Here is a tiny trained network, its code and every weight. The questions are about switching its units off for an input and a class, where a switched-off unit gives its printed mean instead of its output.

import numpy as np


def w(rows, s, z=0):
    codes = np.array(rows[::2]) - 128.0
    scale = np.full(codes.shape[1], s)
    scale[-1] = z or s
    return codes * scale


def f(y):
    return y / 2 * (1 + np.tanh(0.7978845608 * (y + 0.044715 * y**3)))


def log_softmax(a):
    a = a - a.max(-1, keepdims=True)
    return a - np.log(np.exp(a).sum(-1, keepdims=True))


def net(x, mask):
    res = np.array(x, float).reshape(1, 5) / 4 @ E
    y = f(res @ A[0][:, :-1].T + A[0][:, -1])
    res = res + np.where(mask, y, B[0][:, -1]) @ B[0][:, :-1]
    return log_softmax(res[-1] @ U[:, :-1].T + U[:, -1])


A, B = {}, {}
E = w([
[59,172,170,234,192,64,212,92,26,188,124],'x0',
[142,39,30,147,181,25,61,44,110,73,180],'x1',
[193,92,216,168,202,166,177,146,83,48,143],'x2',
[98,163,133,113,61,90,169,248,27,86,239],'x3',
[28,198,173,130,221,48,1,118,200,55,158],'x4',
],0.008)
A[0] = w([
[106,106,135,183,218,112,177,11,81,129,129,219],'neuron 0',
[117,74,40,108,90,94,156,100,144,224,108,196],'neuron 1',
[196,172,195,72,95,200,122,212,128,71,150,234],'neuron 2',
[97,80,144,116,107,159,254,189,44,191,118,181],'neuron 3',
[142,150,116,61,156,122,15,69,217,135,89,254],'neuron 4',
[160,85,133,156,126,67,206,130,73,16,205,186],'neuron 5',
[145,113,173,185,131,233,217,94,93,210,108,197],'neuron 6',
],0.0067,0.0047)
B[0] = w([
[144,150,169,255,131,93,92,26,117,138,144,231],'neuron 0',
[158,134,51,57,91,114,145,71,33,151,47,198],'neuron 1',
[106,80,130,82,99,155,193,232,197,48,225,238],'neuron 2',
[224,212,159,151,62,164,141,147,131,199,134,239],'neuron 3',
[17,44,55,97,189,92,83,61,207,67,70,254],'neuron 4',
[216,99,157,176,182,140,11,192,36,139,173,213],'neuron 5',
[183,145,156,191,102,162,209,132,207,146,67,238],'neuron 6',
],0.0074,0.011)
U = w([
[183,27,141,141,159,189,210,104,176,94,42,85],'0',
[172,178,168,137,57,183,202,214,102,192,144,101],'1',
[11,212,255,184,183,54,171,167,82,116,151,174],'2',
[176,121,62,38,29,135,165,94,44,187,65,253],'3',
[199,68,136,190,183,99,19,135,29,105,192,126],'4',
[178,178,187,222,119,115,173,19,118,183,103,31],'5',
[55,114,50,125,183,58,44,34,159,143,51,122],'6',
[97,54,87,69,120,136,100,149,194,85,197,91],'7',
],0.0075,0.0016)

Each question gives the input, the list of numbers given to net, and the class t.
The units are the neurons (one row each of A and B). Each row of codes is followed by its name. A weight is (code - 128) times the scale printed after its matrix; where a second scale follows, it is the last column's (A, B and U).
mask holds one flag per neuron, in row order. A switched-off neuron (its flag False) gives its mean, the last column of its row in B, instead of its output. The means were averaged over made-up inputs and are rounded, as every weight is.
A unit's drop is (log p(t) with every unit on - log p(t) with that unit switched off) / (log p(t) with every unit on - log p(t) with every unit switched off).
The circuit of an input: a set's keep is (log p(t) with only the set's units on - log p(t) with every unit switched off) / (log p(t) with every unit on - log p(t) with every unit switched off). Starting from all 7 units, units are removed one at a time, each time the one whose removal leaves the highest keep (on an exact tie, the one counted first), for as long as the keep stays at least 0.8.
circuit, biggest first: the units of the circuit, biggest drop first
unit that matters most: the unit with the biggest drop
top k neurons: the k neurons with the biggest drops, biggest first
drop when u is switched off: that unit's drop, to one decimal
input [1,6,2,-6,-7], class 5: unit that matters most : neuron 0
input [3,-3,6,7,4], class 4: top 2 neurons : neuron 5; neuron 6
input [7,4,-8,7,1], class 4: circuit, biggest first : neuron 5; neuron 6
input [5,3,-8,5,-1], class 3: top 2 neurons : neuron 1; neuron 4
input [-7,-5,8,7,6], class 7: top 2 neurons : neuron 2; neuron 3
input [-5,-4,-6,3,-1], class 7: circuit, biggest first : neuron 2; neuron 6
input [-3,3,1,1,4], class 6: top 3 neurons : neuron 2; neuron 4; neuron 3
input [5,-1,0,6,1], class 1: top 3 neurons : neuron 4; neuron 3; neuron 0
input [2,3,6,-4,5], class 6: top 3 neurons : neuron 4; neuron 3; neuron 2
input [-7,8,-7,-3,-6], class 6: top 2 neurons : neuron 4; neuron 3
input [4,8,-6,-4,-7], class 3: top 2 neurons : neuron 1; neuron 4
input [-5,0,0,4,-5], class 1: top 2 neurons : neuron 4; neuron 2
input [1,-6,-3,-2,3], class 6: top 2 neurons : neuron 3; neuron 2
input [3,3,0,-5,-4], class 5: circuit, biggest first : neuron 0
input [-7,4,2,-1,2], class 6: top 3 neurons : neuron 4; neuron 2; neuron 3
input [7,6,2,-2,4], class 4: drop when neuron 5 is switched off : 0.4
input [-8,-1,7,3,-4], class 1: drop when neuron 4 is switched off : 1.2
input [-6,-5,-5,-7,-1], class 6: drop when neuron 6 is switched off : 0.0
